Below is a small trained network, with its code and all its weights. Each question gives an input and a class and asks what happens when units are switched off, that is, made to give their printed mean instead of their output.

import numpy as np


def w(rows, s, z=0):
    codes = np.array(rows[::2]) - 128.0
    scale = np.full(codes.shape[1], s)
    scale[-1] = z or s
    return codes * scale


def norm(h):
    return h / np.sqrt((h * h).mean(-1, keepdims=True) + 1e-5)


def f(y):
    return np.maximum(y, 0)


def log_softmax(a):
    a = a - a.max(-1, keepdims=True)
    return a - np.log(np.exp(a).sum(-1, keepdims=True))


def net(x, mask):
    res = np.array(x, float).reshape(1, 6) / 4 @ E
    u = 0
    for l in range(2):
        y = f(norm(res) @ A[l][:, :-1].T + A[l][:, -1])
        res = res + np.where(mask[u : u + 7], y, B[l][:, -1]) @ B[l][:, :-1]
        u += 7
    return log_softmax(norm(res)[-1] @ U[:, :-1].T + U[:, -1])


A, B = {}, {}
E = w([
[148,121,110,170,77,166,108,151,146],'x0',
[131,127,127,123,126,129,121,116,123],'x1',
[66,55,138,66,105,97,67,146,199],'x2',
[254,54,91,85,116,127,158,186,150],'x3',
[183,157,165,103,103,84,71,129,122],'x4',
[117,118,91,154,148,79,123,156,97],'x5',
],0.0077)
A[0] = w([
[125,156,107,171,2,204,87,150,154,34],'0.n0',
[110,52,72,142,168,172,155,118,136,252],'0.n1',
[152,155,103,165,155,175,148,107,67,62],'0.n2',
[127,87,94,225,142,102,77,153,104,83],'0.n3',
[106,100,168,140,101,125,119,79,163,119],'0.n4',
[115,149,148,55,206,104,155,87,130,84],'0.n5',
[145,172,140,102,89,250,112,90,211,36],'0.n6',
],0.0097,0.0032)
B[0] = w([
[104,63,148,86,203,133,110,207,38,207],'0.n0',
[147,225,126,120,96,164,57,149,210,254],'0.n1',
[140,146,122,115,58,174,143,196,82,223],'0.n2',
[90,140,67,55,254,50,157,95,94,188],'0.n3',
[153,139,111,187,103,111,128,156,105,182],'0.n4',
[153,45,71,115,233,156,156,182,92,205],'0.n5',
[117,148,64,80,222,63,184,24,143,205],'0.n6',
],0.0091,0.0057)
A[1] = w([
[52,58,152,101,73,134,88,112,234,87],'1.n0',
[77,203,131,130,112,148,173,129,220,114],'1.n1',
[209,123,218,106,115,22,35,127,79,93],'1.n2',
[166,175,48,69,72,80,124,195,132,174],'1.n3',
[2,116,175,189,110,123,137,84,63,136],'1.n4',
[65,83,140,66,91,105,75,108,160,3],'1.n5',
[56,28,90,86,122,126,113,141,137,39],'1.n6',
],0.0087,0.0025)
B[1] = w([
[160,171,145,176,112,117,171,166,73,176],'1.n0',
[127,177,148,93,143,80,88,103,110,163],'1.n1',
[108,215,99,127,133,172,89,141,173,195],'1.n2',
[75,76,213,130,134,97,142,69,153,254],'1.n3',
[242,37,207,94,93,102,121,126,252,196],'1.n4',
[134,128,131,124,92,115,198,90,55,170],'1.n5',
[157,167,134,170,140,208,149,103,51,189],'1.n6',
],0.011,0.008)
U = w([
[230,13,175,150,111,75,129,109,242,169],'0',
[166,151,149,212,88,124,201,133,27,139],'1',
[121,18,104,116,249,151,122,172,99,111],'2',
[110,117,171,102,192,102,135,117,134,218],'3',
[118,231,97,118,159,106,86,127,189,98],'4',
[110,80,68,133,215,20,166,58,147,169],'5',
[86,85,79,192,115,129,78,135,124,16],'6',
[21,35,79,164,46,188,66,150,143,3],'7',
],0.011,0.0048)

Each question gives the input, the list of numbers given to net, and the class t.
The units are the neurons (one row each of A and B). Each row of codes is followed by its name. A weight is (code - 128) times the scale printed after its matrix; where a second scale follows, it is the last column's (A, B and U).
mask holds one flag per neuron, layer by layer. A switched-off neuron (its flag False) gives its mean, the last column of its row in B, instead of its output. The means were averaged over made-up inputs and are rounded, as every weight is.
A unit's drop is (log p(t) with every unit on - log p(t) with that unit switched off) / (log p(t) with every unit on - log p(t) with every unit switched off).
The circuit of an input: a set's keep is (log p(t) with only the set's units on - log p(t) with every unit switched off) / (log p(t) with every unit on - log p(t) with every unit switched off). Starting from the 12 units with the biggest drops (on a tie, the unit counted first), units are removed one at a time, each time the one whose removal leaves the highest keep (on an exact tie, the one counted first), for as long as the keep stays at least 0.8.
units of the circuit, in order: the units of the circuit, biggest drop first
unit that matters most: the unit with the biggest drop
top k neurons: the k neurons with the biggest drops, biggest first
k most important neurons of layer l: the k neurons of layer l with the biggest drops, biggest first
input [-2,8,8,4,-8,3], class 1: units of the circuit, in order	[1.n0, 1.n6]
input [5,2,-5,-5,-2,-1], class 0: top 3 neurons	[1.n4, 0.n5, 0.n1]
input [-6,-1,0,-2,-6,1], class 2: top 3 neurons	[0.n5, 1.n2, 0.n6]
input [6,3,4,-2,6,7], class 5: unit that matters most	0.n3
input [-2,-6,2,4,-2,4], class 3: units of the circuit, in order	[1.n3, 1.n4, 0.n1]
input [-6,5,-4,1,7,5], class 4: 3 most important neurons of layer 0	[0.n6, 0.n0, 0.n3]
input [-7,-2,-6,3,-1,6], class 2: 4 most important neurons of layer 0	[0.n5, 0.n6, 0.n4, 0.n2]
input [-6,5,1,4,5,-1], class 2: units of the circuit, in order	[0.n5, 1.n4]
input [5,-5,-4,-5,-5,8], class 5: top 3 neurons	[0.n3, 1.n2, 1.n6]
input [-3,-1,3,-2,-7,-5], class 4: top 2 neurons	[0.n1, 1.n3]
input [4,1,6,-2,2,3], class 1: 2 most important neurons of layer 1	[1.n6, 1.n5]
input [3,3,-2,7,7,8], class 5: 2 most important neurons of layer 1	[1.n4, 1.n3]
input [-5,3,-5,2,8,-6], class 4: 2 most important neurons of layer 0	[0.n3, 0.n0]
input [4,-5,-1,-5,7,-8], class 5: units of the circuit, in order	[0.n6]
input [1,-6,8,7,-4,5], class 1: units of the circuit, in order	[1.n0, 1.n6, 0.n5]
input [-8,-8,2,-4,8,-5], class 2: top 3 neurons	[0.n5, 0.n1, 1.n1]
input [-7,-2,-4,2,3,-8], class 5: top 3 neurons	[0.n6, 0.n0, 1.n6]
input [-5,-8,8,-6,-7,5], class 1: top 2 neurons	[1.n0, 1.n6]
input [4,-3,-6,7,-3,2], class 0: units of the circuit, in order	[1.n3, 0.n1]
input [-1,0,-5,4,6,-6], class 4: top 2 neurons	[1.n4, 1.n2]
input [8,-6,-2,-3,-6,4], class 2: top 2 neurons	[0.n0, 0.n3]
input [7,-5,-2,-3,0,4], class 2: unit that matters most	0.n0
input [4,1,7,-5,2,-2], class 1: top 3 neurons	[1.n6, 1.n5, 1.n0]
